Below is a small trained network, with its code and all its weights. Each question gives an input and a target symbol and asks what happens when units are switched off, that is, made to give their printed mean instead of their output.

import numpy as np


def w(rows, s, z=0):
    codes = np.array(rows[::2]) - 128.0
    scale = np.full(codes.shape[1], s)
    scale[-1] = z or s
    return codes * scale


def f(y):
    return y / 2 * (1 + np.tanh(0.7978845608 * (y + 0.044715 * y**3)))


def softmax(a):
    e = np.exp(a - a.max(-1, keepdims=True))
    return e / e.sum(-1, keepdims=True)


def log_softmax(a):
    a = a - a.max(-1, keepdims=True)
    return a - np.log(np.exp(a).sum(-1, keepdims=True))


def net(x, mask):
    ids = ['αθτφψω'.index(c) for c in x.split()]
    T = len(ids)
    res = E[ids] + P[:T]
    u = 0
    for l in range(3):
        q, k, v = (res @ M[l].T for M in (Q, K, V))
        z = softmax(np.where(np.tri(T) > 0, q @ k.T / 4**0.5, -1e9)) @ v
        res = res + np.where(mask[u], z, O[l][:, -1]) @ O[l][:, :-1]
        u += 1
        y = f(res @ A[l][:, :-1].T + A[l][:, -1])
        res = res + np.where(mask[u : u + 8], y, B[l][:, -1]) @ B[l][:, :-1]
        u += 8
    return log_softmax(res[-1] @ U[:, :-1].T + U[:, -1])


Q, K, V, O, A, B = {}, {}, {}, {}, {}, {}
E = w([
[149,208,81,114,156,73,137,94,73],'α',
[21,98,182,146,87,124,159,21,97],'θ',
[54,138,187,194,155,161,80,152,82],'τ',
[104,181,129,168,191,189,164,6,47],'φ',
[230,136,152,87,82,87,116,151,42],'ψ',
[198,52,106,117,237,85,38,129,181],'ω',
],0.016)
P = w([
[163,97,102,49,176,81,250,214,127],'0',
[125,95,106,133,154,155,196,159,58],'1',
[102,159,144,55,152,148,117,138,113],'2',
[108,126,133,112,134,111,131,121,104],'3',
[115,143,132,103,135,116,108,110,123],'4',
[120,130,124,127,131,113,106,106,129],'5',
[133,127,118,156,120,109,124,100,138],'6',
[133,157,122,126,129,146,79,100,154],'7',
[147,148,98,159,115,130,103,100,151],'8',
[145,140,120,181,130,151,97,78,157],'9',
[157,189,69,181,101,135,117,108,147],'10',
[134,134,139,198,132,188,95,43,196],'11',
],0.012)
Q[0] = w([
[76,105,89,59,188,152,212,154,161],'0.h0',
[114,206,171,74,114,40,180,219,125],'0.h0',
[171,253,202,125,85,125,41,53,190],'0.h0',
[132,202,190,118,122,143,172,237,199],'0.h0',
],0.0042)
K[0] = w([
[61,97,39,103,177,129,220,167,149],'0.h0',
[94,102,111,55,180,88,121,118,59],'0.h0',
[150,125,66,254,87,81,85,84,78],'0.h0',
[105,168,111,184,76,132,105,174,97],'0.h0',
],0.0057)
V[0] = w([
[166,7,54,69,149,192,190,142,124],'0.h0',
[67,152,97,112,107,160,245,255,100],'0.h0',
[142,143,113,125,5,173,118,52,108],'0.h0',
[117,127,134,108,156,91,192,160,68],'0.h0',
],0.0075)
O[0] = w([
[79,86,124,117,72,153,87,47,95,184],'0.h0',
[132,102,190,42,254,112,180,114,103,2],'0.h0',
[186,78,63,177,17,201,223,142,221,8],'0.h0',
[148,139,222,116,144,212,175,96,44,219],'0.h0',
],0.0075,0.0042)
A[0] = w([
[178,115,113,47,75,148,169,85,125,89],'0.n0',
[129,107,220,128,123,144,52,12,134,60],'0.n1',
[133,195,135,187,238,152,157,94,128,162],'0.n2',
[150,164,161,67,109,139,55,78,197,205],'0.n3',
[90,138,101,231,77,92,18,118,80,157],'0.n4',
[141,83,67,90,138,32,94,246,107,56],'0.n5',
[95,98,2,69,188,210,141,52,132,139],'0.n6',
[85,72,87,134,164,120,205,140,243,4],'0.n7',
],0.0064,0.0026)
B[0] = w([
[103,61,160,51,103,106,78,99,91,133],'0.n0',
[60,102,226,161,56,136,120,129,196,218],'0.n1',
[156,128,58,103,117,167,91,100,151,187],'0.n2',
[167,83,126,221,98,58,255,127,55,166],'0.n3',
[187,224,141,54,72,173,109,139,171,245],'0.n4',
[151,140,205,198,122,70,208,99,124,147],'0.n5',
[84,112,165,172,145,67,82,98,158,160],'0.n6',
[126,195,72,195,113,177,149,143,107,122],'0.n7',
],0.0074,0.011)
Q[1] = w([
[124,111,110,115,162,151,218,216,171],'1.h0',
[50,166,142,187,188,161,253,151,39],'1.h0',
[58,114,85,90,168,90,219,127,196],'1.h0',
[175,212,193,119,75,132,193,83,93],'1.h0',
],0.0053)
K[1] = w([
[84,118,173,112,177,122,60,63,74],'1.h0',
[118,39,129,87,163,139,66,111,99],'1.h0',
[139,112,160,2,172,165,103,125,109],'1.h0',
[98,160,73,177,91,113,4,170,171],'1.h0',
],0.0065)
V[1] = w([
[69,220,59,109,127,135,98,68,159],'1.h0',
[222,99,69,170,84,160,2,145,161],'1.h0',
[24,50,63,91,102,18,43,33,143],'1.h0',
[155,141,177,107,31,222,158,94,21],'1.h0',
],0.0059)
O[1] = w([
[184,100,193,108,112,52,55,138,136,173],'1.h0',
[124,190,139,207,158,90,118,151,127,108],'1.h0',
[144,48,51,88,134,80,30,252,125,199],'1.h0',
[192,184,103,99,239,145,254,77,146,254],'1.h0',
],0.0072)
A[1] = w([
[203,120,178,125,247,109,107,135,156,63],'1.n0',
[101,117,136,139,177,77,127,108,147,70],'1.n1',
[128,148,162,96,100,120,121,111,83,58],'1.n2',
[130,136,127,95,154,178,118,131,154,253],'1.n3',
[92,153,64,128,146,101,133,137,110,245],'1.n4',
[69,151,112,128,95,101,125,124,164,214],'1.n5',
[118,203,131,113,135,104,119,135,100,184],'1.n6',
[166,132,160,126,115,128,150,177,86,91],'1.n7',
],0.011,0.0032)
B[1] = w([
[222,46,133,161,147,170,121,104,169,254],'1.n0',
[130,33,95,244,159,192,197,135,128,150],'1.n1',
[56,102,126,175,114,43,137,121,86,200],'1.n2',
[161,96,135,3,104,92,164,76,175,201],'1.n3',
[199,183,119,141,157,125,140,193,138,131],'1.n4',
[214,149,203,65,92,96,120,87,89,178],'1.n5',
[153,69,133,102,196,142,128,132,142,233],'1.n6',
[153,162,180,120,46,127,88,61,82,149],'1.n7',
],0.0071,0.0089)
Q[2] = w([
[164,34,148,111,187,163,147,220,175],'2.h0',
[2,106,101,253,118,193,123,89,178],'2.h0',
[145,143,179,86,175,98,105,136,192],'2.h0',
[168,108,168,130,118,85,137,27,164],'2.h0',
],0.0063)
K[2] = w([
[67,152,108,106,139,121,85,106,82],'2.h0',
[119,83,100,88,153,118,124,132,77],'2.h0',
[234,146,179,183,115,104,88,52,68],'2.h0',
[123,254,69,127,70,151,102,177,148],'2.h0',
],0.0071)
V[2] = w([
[53,82,207,153,69,245,93,162,198],'2.h0',
[71,189,67,147,179,160,65,31,139],'2.h0',
[104,72,140,218,49,54,142,2,110],'2.h0',
[121,93,139,115,159,90,220,122,251],'2.h0',
],0.0075)
O[2] = w([
[194,127,161,181,192,39,119,30,217,27],'2.h0',
[178,121,254,3,42,140,110,168,155,95],'2.h0',
[57,102,9,117,63,24,201,140,162,253],'2.h0',
[10,133,166,108,127,56,21,102,183,163],'2.h0',
],0.0079,0.0076)
A[2] = w([
[121,150,112,96,120,142,89,137,147,158],'2.n0',
[91,136,103,168,112,85,1,158,134,120],'2.n1',
[69,164,114,63,155,134,110,90,105,131],'2.n2',
[114,146,124,95,128,122,71,198,178,114],'2.n3',
[162,150,98,114,199,49,187,141,197,4],'2.n4',
[71,162,141,105,72,83,134,142,98,152],'2.n5',
[113,155,146,148,125,93,153,85,148,101],'2.n6',
[159,125,174,184,100,84,124,62,108,189],'2.n7',
],0.0085,0.0029)
B[2] = w([
[60,135,48,254,135,108,79,140,165,158],'2.n0',
[93,150,198,57,103,97,196,185,164,204],'2.n1',
[80,167,89,207,124,111,98,139,151,254],'2.n2',
[127,166,149,135,64,102,153,140,117,150],'2.n3',
[87,166,72,111,141,156,51,102,102,196],'2.n4',
[157,115,147,161,179,146,105,137,124,225],'2.n5',
[119,148,131,121,112,180,98,186,109,187],'2.n6',
[90,150,144,119,146,105,143,100,101,253],'2.n7',
],0.0098,0.009)
U = w([
[123,126,145,132,132,190,43,150,61,82],'α',
[143,125,102,89,86,158,89,44,146,6],'θ',
[141,178,189,145,254,172,138,89,119,215],'τ',
[136,145,161,35,108,135,135,134,140,103],'φ',
[119,160,113,183,170,185,209,95,103,201],'ψ',
[99,161,133,219,138,105,96,119,108,144],'ω',
],0.0079,0.0021)

Each question gives the input, a string of symbols that net reads in full, and the target symbol t.
The units are the heads (4 rows each of Q, K, V and O) and the neurons (one row each of A and B). Each row of codes is followed by its name. A weight is (code - 128) times the scale printed after its matrix; where a second scale follows, it is the last column's (O, A, B and U).
mask holds one flag per unit, layer by layer, with each layer's heads first. A switched-off unit (its flag False) gives its mean, the last column of its rows in O or B, instead of its output. The means were averaged over made-up inputs and are rounded, as every weight is.
A unit's drop is (log p(t) with every unit on - log p(t) with that unit switched off) / (log p(t) with every unit on - log p(t) with every unit switched off).
The circuit of an input: a set's keep is (log p(t) with only the set's units on - log p(t) with every unit switched off) / (log p(t) with every unit on - log p(t) with every unit switched off). Starting from the 12 units with the biggest drops (on a tie, the unit counted first), units are removed one at a time, each time the one whose removal leaves the highest keep (on an exact tie, the one counted first), for as long as the keep stays at least 0.8.
circuit, biggest first: the units of the circuit, biggest drop first
most important unit: the unit with the biggest drop
k most important neurons: the k neurons with the biggest drops, biggest first
k most important neurons of layer l: the k neurons of layer l with the biggest drops, biggest first
input θ ω τ θ θ τ, target θ: most important unit => 0.n1
input τ ω θ φ τ ψ, target τ: 2 most important neurons of layer 1 => (1.n2 1.n5)
input φ τ ω ω ω, target ω: 2 most important neurons => (0.n3 0.n5)
input θ θ α θ ψ α ψ θ, target ψ: 2 most important neurons of layer 2 => (2.n4 2.n6)
input τ θ ω, target θ: 3 most important neurons => (1.n0 0.n4 2.n4)
input τ ω θ ω α ω φ φ, target φ: circuit, biggest first => (0.h0 2.h0)
input ω ω α ω φ ψ ψ τ, target ψ: circuit, biggest first => (2.h0 1.h0 0.h0)
input ω α α ω φ θ θ ψ φ α α φ, target α: 3 most important neurons => (0.n1 1.n4 0.n6)
input θ ω τ ω τ θ α τ α τ, target α: 3 most important neurons of layer 2 => (2.n0 2.n1 2.n7)
input φ τ ω, target τ: circuit, biggest first => (2.h0 1.n0)
input ω ψ ω α τ α ψ θ α τ α, target τ: circuit, biggest first => (1.n6 0.n4 2.h0)
input θ ψ α, target α: circuit, biggest first => (2.h0 0.n1)
input φ θ τ ω τ φ θ ψ φ α ψ, target α: circuit, biggest first => (2.h0 0.n1 0.h0 1.n4)
input ω α θ φ ψ θ α α τ α α τ, target α: circuit, biggest first => (2.h0)
input θ ψ α θ θ α θ ω φ, target ω: circuit, biggest first => (1.h0 0.h0)
input τ ω θ θ α, target θ: 2 most important neurons of layer 0 => (0.n4 0.n1)
input θ ψ ω φ α, target φ: circuit, biggest first => (2.h0 1.h0 0.n2)
input α τ α τ α, target τ: circuit, biggest first => (1.n6 2.h0)
input ψ τ θ, target ω: circuit, biggest first => (2.n2 2.h0 1.n0)
input ω ψ α, target ψ: circuit, biggest first => (2.h0 1.n7)
input ω ω φ α θ τ ω ψ, target ω: most important unit => 0.n0
input φ α ω ω ω, target ω: 2 most important neurons of layer 0 => (0.n3 0.n4)
input θ τ τ α τ ω τ ψ θ, target ψ: 4 most important neurons of layer 1 => (1.n7 1.n3 1.n5 1.n0)
input θ ψ ω α ω ψ τ, target τ: circuit, biggest first => (1.h0 0.n4 0.h0)
input ω τ φ ψ α, target ψ: circuit, biggest first => (1.n7 2.h0)
input θ ω τ α τ θ, target τ: circuit, biggest first => (2.h0 1.n5 0.n4 2.n7)
input τ α τ ω ω, target φ: most important unit => 1.h0
input θ τ ω ψ, target ω: 3 most important neurons => (1.n2 1.n0 0.n0)
input α φ α α ω α ω ω τ τ φ, target τ: 4 most important neurons => (1.n6 0.n4 1.n5 1.n7)
